Small tables with named rows and columns. After each table, cells are looked up by row and column.

kof
        gupepog  vunaruf  muvipav  nuzo  dafaf  sikas  surefu  furad
dipeno       69      155      149    76     62    198     146     47
rep          73       97       41   113    177     29     108     66
gub         141      178      184   110    167     78      78    132
voba        169      152       93    84     46     90     192    188
nek          72      162      178   167    140     96      84    140
ser         137      185       86    79    172    170     101    181
belola      141       76      102   176    189    198     112    161
poron       140      182       68   167    108    159     134     64
dab          73       62      136   179     86    120     150    183

What is the muvipav of ser in kof?
86
What is the gupepog of dab in kof?
73
What is the muvipav of dab in kof?
136
What is the furad of dab in kof?
183
What is the dafaf of dipeno in kof?
62
What is the sikas of poron in kof?
159
What is the sikas of belola in kof?
198
Row with the largest furad: voba

nok:
	nipa	duv	koto	ripila	gimeten	keva	bab	sitavo
rabov	5.45	3.83	3.52	7.18	8.09	6.58	6.37	7.73
labupiz	1.13	1.88	4.94	7.35	4.02	2.92	5.15	3.19
davopun	6.13	5.39	4.08	7.07	5.88	6.33	4.10	4.70

What is the bab of davopun in nok?
4.10
What is the gimeten of labupiz in nok?
4.02
What is the koto of labupiz in nok?
4.94
What is the keva of rabov in nok?
6.58
What is the bab of rabov in nok?
6.37
What is the ripila of davopun in nok?
7.07
What is the duv of rabov in nok?
3.83
What is the nipa of davopun in nok?
6.13
What is the koto of davopun in nok?
4.08
What is the sitavo of rabov in nok?
7.73
What is the nipa of labupiz in nok?
1.13
What is the duv of davopun in nok?
5.39
What is the ripila of labupiz in nok?
7.35
What is the sitavo of davopun in nok?
4.70
What is the sitavo of labupiz in nok?
3.19

Table mes
,fedigon,ratogut,vob,mos,kiboset
tiv,30996,39462,79812,31640,37994
doz,52876,40389,67018,84451,54135
kef,75948,58202,41829,34248,38750
vomi,27400,61395,92813,56760,44050
giner,56865,38657,46791,91305,66725
sutoz,61065,58726,51355,27888,41518
bas,10451,81242,70772,67054,41421
kadiso,54026,33086,28532,67392,60289
mev,54994,70462,46327,30472,32767
nal,9429,91689,49385,63128,50971
subo,52754,12906,2238,65820,62945
balugas,63964,65004,35584,28745,28931
zomage,4809,74430,52791,60062,42688

mos of bas = 67054
vob of doz = 67018
vob of sutoz = 51355
ratogut of sutoz = 58726
vob of zomage = 52791
ratogut of subo = 12906
kiboset of balugas = 28931
fedigon of zomage = 4809
fedigon of nal = 9429

mifi:
	kanaran	fid	bidoros	bup
dudiv	24246	-43871	44489	10098
buv	-37204	-7384	-25026	30806
kekozu	-19257	-3002	-17446	24795
denal	24157	-24880	31622	-1016
kazofa	70296	23073	47108	-59639

What is the kanaran of denal in mifi?
24157
What is the bup of buv in mifi?
30806
What is the bidoros of buv in mifi?
-25026
What is the bup of kazofa in mifi?
-59639
What is the kanaran of kekozu in mifi?
-19257
What is the bidoros of kekozu in mifi?
-17446
What is the kanaran of dudiv in mifi?
24246
What is the bup of dudiv in mifi?
10098
What is the fid of kekozu in mifi?
-3002
What is the bidoros of dudiv in mifi?
44489
What is the kanaran of buv in mifi?
-37204
What is the bup of kekozu in mifi?
24795
What is the bidoros of kazofa in mifi?
47108
What is the bidoros of denal in mifi?
31622
What is the kanaran of kazofa in mifi?
70296

zor
          paf  pasokek  gozak  geke  nopele
lurega   4959     7938   4714  5041    7274
nurorem  7237     4408   6205  4951    8738
koma     6713     4121   6641  9816    4493
zam      5451     8440   5892  6409    3231
nim      6148     5105   6251  9996    3987
rekag    7428     4980   6524  6705    1279
dira     5883     5393   6456  6516    9175
nud      2747     6047   4303  3630    8040
kobaf    2814     6189   4105  3581    7700

What is the nopele of lurega in zor?
7274
What is the geke of koma in zor?
9816
What is the pasokek of rekag in zor?
4980
What is the paf of zam in zor?
5451
What is the paf of nim in zor?
6148
What is the pasokek of zam in zor?
8440
What is the nopele of nud in zor?
8040
What is the pasokek of kobaf in zor?
6189
What is the geke of nud in zor?
3630
What is the gozak of rekag in zor?
6524
What is the nopele of zam in zor?
3231
What is the gozak of koma in zor?
6641
What is the geke of dira in zor?
6516
What is the nopele of dira in zor?
9175
What is the paf of lurega in zor?
4959
What is the gozak of dira in zor?
6456
What is the pasokek of nurorem in zor?
4408
What is the paf of rekag in zor?
7428
What is the paf of kobaf in zor?
2814

